Below are the code and all the weights of a small trained network. Each question names an input and a class and asks about switching units off, where a switched-off unit gives its printed mean instead of its output.

import numpy as np


def w(rows, s, z=0):
    codes = np.array(rows[::2]) - 128.0
    scale = np.full(codes.shape[1], s)
    scale[-1] = z or s
    return codes * scale


def norm(h):
    return h / np.sqrt((h * h).mean(-1, keepdims=True) + 1e-5)


def f(y):
    return np.maximum(y, 0)


def log_softmax(a):
    a = a - a.max(-1, keepdims=True)
    return a - np.log(np.exp(a).sum(-1, keepdims=True))


def net(x, mask):
    res = np.array(x, float).reshape(1, 5) / 4 @ E
    u = 0
    for l in range(2):
        y = f(norm(res) @ A[l][:, :-1].T + A[l][:, -1])
        res = res + np.where(mask[u : u + 5], y, B[l][:, -1]) @ B[l][:, :-1]
        u += 5
    return log_softmax(norm(res)[-1] @ U[:, :-1].T + U[:, -1])


A, B = {}, {}
E = w([
[97,69,154,71,144,208,189,204,96,119,119,236],'x0',
[190,80,137,116,22,142,103,125,151,78,149,122],'x1',
[83,159,103,242,85,153,138,134,66,90,111,191],'x2',
[130,146,61,76,107,82,83,255,144,201,151,181],'x3',
[191,93,160,148,187,85,101,93,76,174,200,197],'x4',
],0.0066)
A[0] = w([
[136,202,204,220,104,132,84,185,2,163,125,117,198],'L0N0',
[245,90,144,131,8,128,76,157,153,87,214,146,87],'L0N1',
[40,146,141,210,50,134,79,176,61,38,140,156,77],'L0N2',
[179,175,68,204,133,92,105,155,181,74,161,86,7],'L0N3',
[172,178,94,131,35,57,77,207,193,145,133,210,2],'L0N4',
],0.0046,0.0041)
B[0] = w([
[147,136,173,55,194,154,7,132,120,126,175,115,252],'L0N0',
[112,109,97,121,148,114,144,134,40,208,84,99,235],'L0N1',
[102,87,176,55,119,114,74,190,173,120,124,32,218],'L0N2',
[193,97,82,103,157,152,191,232,164,73,174,176,160],'L0N3',
[87,146,165,145,116,90,174,2,144,29,136,147,205],'L0N4',
],0.0091,0.0043)
A[1] = w([
[231,198,40,238,158,96,141,126,175,83,218,76,67],'L1N0',
[216,77,137,147,1,127,148,168,66,94,127,108,2],'L1N1',
[83,197,64,177,47,187,184,199,228,96,37,80,52],'L1N2',
[70,215,120,169,222,132,129,127,129,192,79,161,38],'L1N3',
[71,182,87,101,77,40,116,150,190,147,177,240,81],'L1N4',
],0.007,0.0041)
B[1] = w([
[76,112,97,153,144,192,202,204,141,111,128,152,214],'L1N0',
[98,231,83,98,126,76,180,142,73,124,94,143,188],'L1N1',
[164,104,122,172,180,117,84,85,119,204,167,181,253],'L1N2',
[106,145,63,106,10,89,139,104,105,123,72,88,202],'L1N3',
[157,111,237,165,113,177,169,52,155,96,94,106,230],'L1N4',
],0.013,0.0044)
U = w([
[85,184,45,86,48,50,124,123,46,168,90,105,79],'0',
[173,102,104,176,181,99,44,90,125,221,218,200,68],'1',
[130,112,158,50,139,104,44,191,197,105,161,62,253],'2',
[125,133,209,185,90,135,175,53,154,37,104,140,22],'3',
[105,102,75,141,164,172,217,253,149,96,162,208,162],'4',
],0.011,0.0054)

Each question gives the input, the list of numbers given to net, and the class t.
The units are the neurons (one row each of A and B). Each row of codes is followed by its name. A weight is (code - 128) times the scale printed after its matrix; where a second scale follows, it is the last column's (A, B and U).
mask holds one flag per neuron, layer by layer. A switched-off neuron (its flag False) gives its mean, the last column of its row in B, instead of its output. The means were averaged over made-up inputs and are rounded, as every weight is.
A unit's drop is (log p(t) with every unit on - log p(t) with that unit switched off) / (log p(t) with every unit on - log p(t) with every unit switched off).
The circuit of an input: a set's keep is (log p(t) with only the set's units on - log p(t) with every unit switched off) / (log p(t) with every unit on - log p(t) with every unit switched off). Starting from all 10 units, units are removed one at a time, each time the one whose removal leaves the highest keep (on an exact tie, the one counted first), for as long as the keep stays at least 0.8.
units of the circuit, in order: the units of the circuit, biggest drop first
unit that matters most: the unit with the biggest drop
k most important neurons: the k neurons with the biggest drops, biggest first
top k neurons in layer l: the k neurons of layer l with the biggest drops, biggest first
input [-4,-1,-2,8,7], class 3: top 2 neurons in layer 0 => (L0N4, L0N2)
input [-4,-6,6,8,1], class 3: 3 most important neurons => (L1N4, L0N4, L0N1)
input [3,6,8,8,-3], class 2: unit that matters most => L0N2
input [7,5,0,7,1], class 3: units of the circuit, in order => (L1N4, L0N4)
input [-3,1,0,8,6], class 3: top 2 neurons in layer 1 => (L1N4, L1N2)
input [7,-8,-8,0,1], class 0: top 3 neurons in layer 0 => (L0N2, L0N0, L0N3)
input [-5,7,-5,0,-4], class 0: units of the circuit, in order => (L1N1, L0N0)
input [-7,-2,8,1,0], class 2: units of the circuit, in order => (L0N0, L0N2)
input [-8,-8,3,-7,1], class 0: 2 most important neurons => (L1N3, L1N4)
input [-6,2,4,5,-1], class 4: 2 most important neurons => (L0N3, L1N0)
input [-6,5,-1,4,0], class 4: units of the circuit, in order => (L0N3, L1N0)
input [-7,4,5,-5,6], class 4: units of the circuit, in order => (L1N0, L0N3)
input [-5,-5,-4,1,4], class 0: 3 most important neurons => (L1N3, L0N2, L1N2)
input [3,-6,-4,5,4], class 0: units of the circuit, in order => (L1N3, L0N2)
input [7,7,-1,0,6], class 0: unit that matters most => L1N1
input [-5,5,2,7,5], class 3: units of the circuit, in order => (L0N4, L1N4)
input [-8,8,-8,2,-8], class 0: units of the circuit, in order => (L0N0, L0N1, L0N2)
input [6,3,-3,-4,-3], class 4: top 3 neurons in layer 1 => (L1N4, L1N3, L1N1)
input [5,8,7,2,-7], class 0: top 2 neurons in layer 1 => (L1N1, L1N0)
input [-6,-2,5,-5,0], class 4: units of the circuit, in order => (L1N0, L0N3)
input [-3,2,1,6,4], class 3: 2 most important neurons => (L0N4, L1N4)
input [-7,-5,2,1,5], class 4: top 2 neurons in layer 0 => (L0N3, L0N1)
input [-7,4,-7,7,-7], class 1: units of the circuit, in order => (L1N2, L0N0, L0N2)
input [-6,5,5,-1,-2], class 4: 4 most important neurons => (L0N3, L1N0, L1N3, L1N1)
input [-7,-8,-3,7,7], class 0: 3 most important neurons => (L1N3, L1N2, L0N2)
input [8,2,4,2,-8], class 1: 2 most important neurons => (L1N2, L1N0)
input [-7,-2,8,-8,-5], class 2: top 3 neurons in layer 0 => (L0N2, L0N0, L0N4)
